Below is a small trained network, with its code and all its weights. Each question gives an input and a class and asks what happens when units are switched off, that is, made to give their printed mean instead of their output.

import numpy as np


def w(rows, s, z=0):
    codes = np.array(rows[::2]) - 128.0
    scale = np.full(codes.shape[1], s)
    scale[-1] = z or s
    return codes * scale


def f(y):
    return y / 2 * (1 + np.tanh(0.7978845608 * (y + 0.044715 * y**3)))


def log_softmax(a):
    a = a - a.max(-1, keepdims=True)
    return a - np.log(np.exp(a).sum(-1, keepdims=True))


def net(x, mask):
    res = np.array(x, float).reshape(1, 6) / 4 @ E
    y = f(res @ A[0][:, :-1].T + A[0][:, -1])
    res = res + np.where(mask, y, B[0][:, -1]) @ B[0][:, :-1]
    return log_softmax(res[-1] @ U[:, :-1].T + U[:, -1])


A, B = {}, {}
E = w([
[168,221,62,69,102,71,188,72],'x0',
[89,184,36,124,141,198,58,197],'x1',
[109,205,207,122,17,218,143,117],'x2',
[215,145,88,255,103,140,110,66],'x3',
[171,76,82,121,145,220,252,156],'x4',
[122,46,70,110,15,98,113,141],'x5',
],0.0046)
A[0] = w([
[127,82,94,114,56,109,116,139,102],'N0',
[119,159,165,124,72,172,133,125,92],'N1',
[128,142,127,127,142,138,125,133,61],'N2',
[114,159,158,131,113,73,62,122,93],'N3',
[113,157,157,130,113,70,61,120,86],'N4',
[98,118,155,34,147,123,130,146,106],'N5',
[117,161,74,144,132,169,87,144,93],'N6',
[123,159,161,126,114,72,58,128,81],'N7',
[87,121,157,29,149,119,135,153,120],'N8',
[164,144,102,220,113,130,122,101,105],'N9',
[119,161,171,124,65,174,137,129,122],'N10',
[157,206,69,75,107,69,179,102,119],'N11',
[147,184,79,84,105,84,163,100,122],'N12',
[144,95,208,138,130,81,184,84,99],'N13',
[115,55,178,168,143,171,79,153,101],'N14',
[132,84,77,132,201,75,116,135,114],'N15',
[114,38,67,102,2,104,105,133,114],'N16',
[141,164,106,105,125,105,149,118,109],'N17',
[130,185,162,137,206,152,145,123,129],'N18',
[125,159,168,122,69,173,133,128,101],'N19',
[120,165,175,122,65,178,131,127,120],'N20',
[170,147,104,227,114,128,117,101,128],'N21',
[150,74,222,145,114,68,194,76,101],'N22',
[110,57,177,173,144,165,86,161,111],'N23',
[116,56,177,168,142,172,80,150,112],'N24',
[93,121,157,31,147,117,134,158,114],'N25',
[96,122,158,35,145,118,134,157,124],'N26',
[132,121,121,136,135,125,126,125,12],'N27',
[141,154,109,114,118,106,145,119,113],'N28',
[134,87,81,130,198,81,118,132,102],'N29',
[168,145,100,236,108,129,126,100,122],'N30',
[112,168,178,126,52,185,132,127,110],'N31',
[112,157,157,130,114,74,60,116,100],'N32',
[98,169,36,115,151,201,55,152,100],'N33',
[135,129,135,140,126,115,132,129,25],'N34',
[156,82,89,127,140,217,252,150,111],'N35',
[125,190,174,139,221,153,142,108,91],'N36',
[120,157,159,128,114,75,60,126,103],'N37',
[128,152,142,131,147,126,130,131,150],'N38',
[126,127,126,127,129,125,124,124,3],'N39',
[105,152,94,100,140,161,95,152,118],'N40',
[125,73,69,133,205,71,114,136,121],'N41',
[134,175,167,136,204,138,137,127,106],'N42',
],0.0081,0.0024)
B[0] = w([
[132,116,186,145,181,134,116,164,158],'N0',
[153,103,160,80,143,63,133,129,154],'N1',
[111,90,174,98,135,115,112,167,114],'N2',
[119,91,85,95,167,171,134,114,164],'N3',
[113,79,92,82,167,162,129,121,164],'N4',
[144,76,150,155,71,139,114,110,174],'N5',
[158,103,130,100,92,131,109,185,153],'N6',
[111,74,102,79,167,165,126,122,161],'N7',
[165,92,132,180,60,156,120,88,189],'N8',
[141,58,170,139,69,138,113,113,179],'N9',
[186,142,112,108,144,74,148,95,169],'N10',
[77,207,185,70,95,194,135,94,208],'N11',
[91,189,165,94,112,169,136,111,182],'N12',
[174,145,99,109,101,135,104,211,191],'N13',
[81,188,172,77,96,166,137,100,191],'N14',
[198,136,141,81,133,57,146,93,198],'N15',
[218,172,191,218,252,203,111,154,219],'N16',
[96,136,161,105,118,142,122,129,140],'N17',
[174,160,129,188,187,174,122,131,177],'N18',
[163,114,144,88,141,67,136,115,159],'N19',
[189,139,121,110,142,66,147,96,172],'N20',
[171,92,131,179,61,163,129,86,192],'N21',
[171,177,51,100,70,141,104,237,220],'N22',
[88,199,156,86,98,169,144,92,194],'N23',
[89,201,153,94,96,174,143,94,192],'N24',
[158,84,139,169,62,150,115,95,184],'N25',
[158,97,125,181,69,151,123,91,183],'N26',
[90,53,211,61,129,95,107,174,104],'N27',
[102,137,151,109,121,134,128,130,135],'N28',
[184,119,164,73,136,62,138,109,187],'N29',
[159,80,142,166,51,157,119,86,197],'N30',
[208,139,128,93,142,52,147,87,181],'N31',
[124,97,73,103,166,173,137,108,166],'N32',
[194,163,76,85,74,140,117,232,200],'N33',
[99,69,188,79,125,106,110,170,106],'N34',
[95,44,33,46,213,219,96,73,253],'N35',
[168,120,203,154,202,154,105,165,181],'N36',
[126,106,73,108,162,175,139,103,164],'N37',
[149,152,110,158,140,150,134,114,139],'N38',
[92,68,193,76,133,102,110,171,101],'N39',
[148,138,109,134,89,139,124,161,151],'N40',
[227,157,122,91,137,55,158,76,213],'N41',
[168,138,172,155,178,150,122,142,164],'N42',
],0.023,0.0042)
U = w([
[168,125,138,89,140,29,175,91,105],'0',
[91,59,57,92,178,167,121,107,119],'1',
[136,66,154,197,37,139,111,100,124],'2',
[147,157,80,108,80,121,104,255,119],'3',
[71,194,186,97,103,152,155,103,145],'4',
[148,137,190,199,208,141,111,163,159],'5',
[98,147,85,185,127,91,152,134,250],'6',
[86,93,141,138,128,89,134,158,62],'7',
],0.0088,0.0022)

Each question gives the input, the list of numbers given to net, and the class t.
The units are the neurons (one row each of A and B). Each row of codes is followed by its name. A weight is (code - 128) times the scale printed after its matrix; where a second scale follows, it is the last column's (A, B and U).
mask holds one flag per neuron, in row order. A switched-off neuron (its flag False) gives its mean, the last column of its row in B, instead of its output. The means were averaged over made-up inputs and are rounded, as every weight is.
A unit's drop is (log p(t) with every unit on - log p(t) with that unit switched off) / (log p(t) with every unit on - log p(t) with every unit switched off).
The circuit of an input: a set's keep is (log p(t) with only the set's units on - log p(t) with every unit switched off) / (log p(t) with every unit on - log p(t) with every unit switched off). Starting from the 12 units with the biggest drops (on a tie, the unit counted first), units are removed one at a time, each time the one whose removal leaves the highest keep (on an exact tie, the one counted first), for as long as the keep stays at least 0.8.
units of the circuit, in order: the units of the circuit, biggest drop first
unit that matters most: the unit with the biggest drop
k most important neurons: the k neurons with the biggest drops, biggest first
drop of u: that unit's drop, to one decimal
input [-7,8,-7,5,4,5], class 3: units of the circuit, in order : (N33)
input [-5,7,1,0,-1,-7], class 3: 4 most important neurons : (N33; N16; N6; N40)
input [-5,6,7,-8,-7,-8], class 2: 2 most important neurons : (N8; N25)
input [7,-6,-3,-5,0,5], class 4: 3 most important neurons : (N11; N12; N33)
input [4,1,-1,2,2,2], class 4: units of the circuit, in order : (N11; N12)
input [1,0,6,6,2,-1], class 0: 3 most important neurons : (N31; N20; N10)
input [0,6,-1,2,1,-6], class 3: 3 most important neurons : (N33; N16; N6)
input [4,4,7,-1,-1,-7], class 0: 4 most important neurons : (N31; N16; N20; N10)
input [4,-7,-5,3,3,4], class 3: 2 most important neurons : (N22; N13)
input [4,0,-8,3,7,-4], class 0: 3 most important neurons : (N41; N15; N29)
input [-5,-5,-7,3,-1,-7], class 0: 3 most important neurons : (N41; N15; N16)
input [1,7,-5,-1,-4,-7], class 3: 2 most important neurons : (N33; N16)
input [-2,4,-3,5,1,1], class 2: units of the circuit, in order : (N30; N21)
input [-6,-7,-6,0,6,-3], class 3: unit that matters most : N22
input [-6,7,0,8,3,-8], class 2: 4 most important neurons : (N30; N21; N9; N16)
input [-8,5,-5,-6,-7,-7], class 4: 2 most important neurons : (N23; N14)
input [8,-6,8,-3,-6,-8], class 0: 4 most important neurons : (N31; N20; N10; N19)
input [-2,1,-6,2,-4,-5], class 0: drop of N29 : 0.1
input [2,6,2,-6,1,7], class 5: drop of N30 : 0.2
input [3,-7,7,-5,0,-2], class 0: unit that matters most : N31
input [-4,2,0,-5,-5,1], class 1: drop of N9 : 0.4
